Here is a tiny trained network, its code and every weight. The questions are about switching its units off for an input and a class, where a switched-off unit gives its printed mean instead of its output.

import numpy as np


def w(rows, s, z=0):
    codes = np.array(rows[::2]) - 128.0
    scale = np.full(codes.shape[1], s)
    scale[-1] = z or s
    return codes * scale


def norm(h):
    return h / np.sqrt((h * h).mean(-1, keepdims=True) + 1e-5)


def f(y):
    return y / 2 * (1 + np.tanh(0.7978845608 * (y + 0.044715 * y**3)))


def log_softmax(a):
    a = a - a.max(-1, keepdims=True)
    return a - np.log(np.exp(a).sum(-1, keepdims=True))


def net(x, mask):
    res = np.array(x, float).reshape(1, 8) / 4 @ E
    u = 0
    for l in range(4):
        y = f(norm(res) @ A[l][:, :-1].T + A[l][:, -1])
        res = res + np.where(mask[u : u + 6], y, B[l][:, -1]) @ B[l][:, :-1]
        u += 6
    return log_softmax(norm(res)[-1] @ U[:, :-1].T + U[:, -1])


A, B = {}, {}
E = w([
[127,121,131,125,128,125,130,129,127,128],'x0',
[136,129,129,126,127,124,129,126,125,127],'x1',
[122,134,105,162,75,108,113,148,104,180],'x2',
[220,146,94,151,126,43,26,148,176,62],'x3',
[209,70,80,154,173,236,109,187,26,96],'x4',
[77,140,43,174,159,77,169,65,66,64],'x5',
[95,201,25,2,140,144,100,171,127,155],'x6',
[144,131,116,150,186,100,165,169,153,163],'x7',
],0.0055)
A[0] = w([
[122,118,158,73,42,154,72,52,70,74,30],'L0N0',
[156,112,119,144,252,58,197,195,147,199,76],'L0N1',
[145,124,109,136,143,59,46,176,152,72,50],'L0N2',
[117,105,163,63,255,155,130,99,196,52,106],'L0N3',
[110,130,74,196,71,94,74,158,90,240,97],'L0N4',
[107,184,77,47,148,135,99,139,117,156,4],'L0N5',
],0.0082,0.0038)
B[0] = w([
[35,173,72,230,100,205,87,187,215,120,196],'L0N0',
[15,138,102,170,61,225,38,109,176,75,238],'L0N1',
[199,174,104,128,118,200,131,8,151,194,252],'L0N2',
[170,187,133,134,2,102,191,197,46,119,245],'L0N3',
[167,188,162,110,51,135,206,178,82,45,237],'L0N4',
[146,88,124,41,157,174,176,110,198,39,255],'L0N5',
],0.0095,0.0029)
A[1] = w([
[63,152,53,145,245,9,95,135,46,106,25],'L1N0',
[148,144,239,75,157,129,27,254,161,238,2],'L1N1',
[31,118,152,95,110,173,194,155,100,110,71],'L1N2',
[115,101,109,105,157,48,39,173,78,177,64],'L1N3',
[114,70,142,85,100,40,158,111,197,125,80],'L1N4',
[97,84,124,114,183,6,67,221,124,151,53],'L1N5',
],0.0068,0.003)
B[1] = w([
[118,85,87,122,99,103,131,89,123,124,129],'L1N0',
[124,81,123,96,64,136,116,128,142,139,171],'L1N1',
[205,169,109,142,123,134,100,81,146,158,254],'L1N2',
[75,91,103,237,145,46,121,177,87,250,91],'L1N3',
[136,154,138,127,175,144,70,151,65,129,156],'L1N4',
[64,116,130,177,159,101,153,150,93,193,98],'L1N5',
],0.012,0.0036)
A[2] = w([
[95,171,147,104,93,67,153,101,211,141,100],'L2N0',
[82,125,122,119,178,167,182,115,88,255,3],'L2N1',
[162,53,72,135,222,151,69,238,35,146,5],'L2N2',
[114,92,111,158,190,94,182,196,130,158,74],'L2N3',
[87,49,143,111,203,125,132,155,181,107,43],'L2N4',
[47,176,175,88,150,21,107,124,157,174,93],'L2N5',
],0.0099,0.0026)
B[2] = w([
[176,96,93,149,158,210,107,168,41,106,254],'L2N0',
[227,190,112,142,147,107,121,51,190,186,133],'L2N1',
[97,213,172,133,181,140,37,125,30,126,167],'L2N2',
[107,81,46,254,196,126,193,181,97,165,110],'L2N3',
[168,143,143,154,118,129,164,127,150,143,112],'L2N4',
[149,125,131,147,154,208,80,152,41,93,166],'L2N5',
],0.0093,0.0043)
A[3] = w([
[55,136,153,107,144,213,228,95,96,228,78],'L3N0',
[80,142,26,168,154,70,169,65,75,83,133],'L3N1',
[153,146,169,90,84,210,123,94,121,102,254],'L3N2',
[114,37,255,232,188,52,152,135,161,105,95],'L3N3',
[130,91,211,196,135,132,145,118,145,109,115],'L3N4',
[147,130,142,192,65,126,92,109,82,157,121],'L3N5',
],0.01,0.0038)
B[3] = w([
[251,168,71,156,85,88,34,119,187,29,136],'L3N0',
[140,67,238,106,88,133,102,208,189,208,151],'L3N1',
[69,85,154,192,175,46,156,114,110,164,249],'L3N2',
[81,160,69,1,180,125,170,107,152,131,137],'L3N3',
[111,173,42,46,114,144,136,171,132,120,142],'L3N4',
[108,161,76,24,170,139,166,134,145,117,165],'L3N5',
],0.0091,0.018)
U = w([
[231,165,103,154,137,108,86,43,172,144,122],'0',
[118,127,153,136,189,161,64,156,21,119,120],'1',
[101,122,84,11,173,141,164,131,165,89,104],'2',
[48,139,100,195,86,184,79,156,185,103,95],'3',
[101,116,142,142,136,101,155,118,126,145,254],'4',
[123,55,200,107,77,98,121,161,160,187,95],'5',
[143,167,138,154,75,93,207,161,84,89,86],'6',
],0.011,0.0084)

Each question gives the input, the list of numbers given to net, and the class t.
The units are the neurons (one row each of A and B). Each row of codes is followed by its name. A weight is (code - 128) times the scale printed after its matrix; where a second scale follows, it is the last column's (A, B and U).
mask holds one flag per neuron, layer by layer. A switched-off neuron (its flag False) gives its mean, the last column of its row in B, instead of its output. The means were averaged over made-up inputs and are rounded, as every weight is.
A unit's drop is (log p(t) with every unit on - log p(t) with that unit switched off) / (log p(t) with every unit on - log p(t) with every unit switched off).
The circuit of an input: a set's keep is (log p(t) with only the set's units on - log p(t) with every unit switched off) / (log p(t) with every unit on - log p(t) with every unit switched off). Starting from the 12 units with the biggest drops (on a tie, the unit counted first), units are removed one at a time, each time the one whose removal leaves the highest keep (on an exact tie, the one counted first), for as long as the keep stays at least 0.8.
units of the circuit, in order: the units of the circuit, biggest drop first
most important unit: the unit with the biggest drop
top k neurons: the k neurons with the biggest drops, biggest first
k most important neurons of layer l: the k neurons of layer l with the biggest drops, biggest first
input [-2,6,3,4,6,-8,3,-4], class 5: most important unit : L1N1
input [-2,2,-6,-3,-8,1,4,3], class 1: 2 most important neurons of layer 2 : (L2N0; L2N5)
input [-4,-7,4,6,3,-6,1,-8], class 3: top 2 neurons : (L0N0; L1N2)
input [5,6,-3,-7,3,6,7,8], class 3: top 2 neurons : (L0N1; L0N2)
input [-5,1,8,-4,7,4,6,-6], class 6: units of the circuit, in order : (L0N4; L2N0)
input [1,-2,-1,-1,4,2,-8,8], class 2: units of the circuit, in order : (L3N3; L3N4)
input [-5,-7,8,-4,7,-5,-7,1], class 6: top 3 neurons : (L0N4; L1N4; L2N0)
input [2,-2,5,6,6,-3,-8,-6], class 2: top 2 neurons : (L3N5; L1N2)
input [3,2,-8,1,1,-7,0,6], class 6: top 2 neurons : (L0N3; L3N1)
input [3,7,-6,4,5,-1,-6,1], class 2: 2 most important neurons of layer 2 : (L2N0; L2N5)
input [5,-8,7,5,-6,7,-5,-1], class 5: top 3 neurons : (L3N1; L0N3; L1N2)
input [5,1,-4,8,7,2,0,2], class 0: top 3 neurons : (L0N2; L2N0; L1N4)
input [3,-7,-7,-6,3,5,6,-6], class 6: units of the circuit, in order : (L0N3; L3N5)
input [-1,-3,3,-1,-3,7,-3,-1], class 5: units of the circuit, in order : (L3N1)
input [4,-3,8,-6,-4,-2,3,-2], class 6: 2 most important neurons of layer 0 : (L0N4; L0N2)
input [-6,0,-7,6,-4,1,7,-8], class 3: top 3 neurons : (L0N0; L3N5; L1N2)
input [5,-3,0,1,-5,2,5,-8], class 3: top 2 neurons : (L0N0; L3N5)
input [0,4,5,-6,-6,-3,6,4], class 0: top 3 neurons : (L1N2; L3N0; L3N5)
input [-5,8,2,-7,-3,3,3,-6], class 0: top 2 neurons : (L3N0; L0N1)
input [-6,-6,1,-2,-4,-6,-2,-8], class 3: units of the circuit, in order : (L0N0)
input [-6,7,-1,-6,3,-8,3,8], class 3: 2 most important neurons of layer 0 : (L0N1; L0N2)
input [0,-6,-1,-3,7,4,-8,-5], class 2: 2 most important neurons of layer 3 : (L3N3; L3N4)
input [-6,6,2,-5,-6,7,6,-3], class 5: top 2 neurons : (L3N1; L0N2)
input [5,-3,-8,-6,2,-2,2,-4], class 6: top 2 neurons : (L0N3; L0N2)
input [0,4,8,-4,-5,4,-5,4], class 6: 2 most important neurons of layer 0 : (L0N4; L0N5)
